[ -4   1  -2   1  -7  -5 -14  -1  18  -3  14  18   4  -4  25   5  -3   8
   0  -3] -> 0
[ -1 -10   0  -1  -4  14 -30  17  38  -2  25   7   3   4  22  13  -3   6
   0   6] -> 7
[-15  10  -1   1  -5 -15   5  -1  33  -4  13  31   7  -4  32   6  -4   6
   2   6] -> 5
[-27  18   0   0  -7 -24  20   6  45  -4  18  49  11  -7  38   7  -6   5
   3  12] -> 10
[ -6   2  -1   0 -12   2 -12   9  46  -4  13  15   7   0  27   7  -6   7
   0   9] -> 10
[ -8   8  -1   0 -13  -4  -1   8  50  -4   8  19   9  -1  36   4  -7   7
   1  13] -> 9
[  7  -9  -2   0  -6  18 -28   1  27  -4  12 -10   2   6  14   8   0   6
  -2   5] -> 4
[-10  16  -2   0 -11 -14  18   0  54  -6   4  21  10   0  30   2  -4   3
   2  20] -> 6
[-16  17  -1   0 -11 -18  19   2  53  -6   1  26  11  -3  31   2  -5   5
   2  19] -> 4
[ -5   1  -1   0  -8   2 -12   6  38  -4  15  11   5   1  26   7  -3   6
   0   9] -> 9
[-23  25  -2   2  -7 -36  38 -19  36  -7   3  42  11  -7  38  -2  -1   4
   3  12] -> 8
[ -7   4  -1  -1 -15  -1 -18  22  53  -2  15  19   9  -2  27   9 -10   8
   1  10] -> 8
[-8  3 -1  1 -4 -4 -8  0 31 -3 17 22  5 -2 27  7 -2  6  1  3] -> 3
[-17  14  -1   1  -9 -11  15   0  53  -5   9  30  10  -3  30   4  -4   4
   2  15] -> 10
[-11  11  -2   1 -14 -13   0   6  47  -5   8  27  10  -5  33   3  -9   8
   1   8] -> 10
[  1   3  -3   1   0   1  17 -28  24  -8   3  -8   2  11  19  -1   8  -1
   1  16] -> 1

[ -4  -1  -6  43  -2  -7 -10 -10 -13  -2   5   3  16  12   2  11  15   0
   2 -20  21   6 -22   1] -> 6
[ 11  -1  -5 -28  -3   3   8   7  10  -5  19  -1 -12 -11  -3   5 -21 -11
  -8 -10  -4   0  26   1] -> 3
[ 2  3  5 -3 -1 -1  0 -1 -6  1 -2  0  0 -1  1 -2 -1 -3  0 -1  1  2 -6 -1] -> 10
[  9   0  -8   4  -5  -5   1  -3 -13   9  26   5  -2  -4   1  18 -12 -12
  -6 -18  -1   5   8  -1] -> 3
[  8  -9  17 -11   1   0   6  -2  27   2 -51  -1  -6 -31   2   1  -4 -10
  -7  16 -12   4 -21   3] -> 0
[  6   2 -15   4  -9  -2   0  -1 -11   2  31   5  -2  -8  -3  26  -8  -8
  -6 -13  10   2  16   6] -> 3
[  7  -2 -14 -13  -9   0   4   3  -5   4  32   2  -7 -13  -5  32 -15  -6
  -7  -4   4   0  24   7] -> 3
[ -3 -11  -6   4  -1  -2  -2  -2  -2   2  16   1   1  -6   1  10   2  -1
   2 -15  10   2   1  -6] -> 6
[ 10   2  -8  -4  -9  -2   3   0  -3   2  32   3  -4  -8  -4  24 -13 -12
  -8  -7   9   3  18  10] -> 4
[ 4  3  6  4  0 -1  1  0 -6 -2  0  0  0  0  0 -4 -3 -6 -5  1  3  4 -3  3] -> 10
[  6  -2  -1 -14  -3   0   4   3   3   0  15   0  -6 -11   0  11 -13 -10
  -6  -5   0   2   9  -2] -> 5
[ 21  -4  -8 -63  -4   5  21  17  15  15  19  -9 -36 -40   1  13 -47 -24
 -15   9 -33  -4  63  -9] -> 3
[ 11   1 -10  -8  -6  -2   5   2  -7   2  27   5  -5  -8  -3  22 -17 -13
 -11 -11  13   3  22   7] -> 3
[  1   0  -5   8  -8  -1   0  -2   1  -2  24   7   2   1  -4  16  -7  -7
  -6 -13  17   4   6   9] -> 3
[  6  -1  -6  -2  -7  -1   2   0  -2   2  27   6  -3  -6  -3  15 -13  -7
  -5  -9   9   3  13   6] -> 4
[  8  -9   2 -54   2   7  14  14  15  -2  -2  -5 -21 -27  -2  -3 -23  -7
  -6   5 -19  -4  31  -5] -> 7
[  8   5   3  -1  -1  -1   3   1 -11   2  -1   1   0  -1   0  -5 -10  -8
  -7  -8   4   3   2   5] -> 9
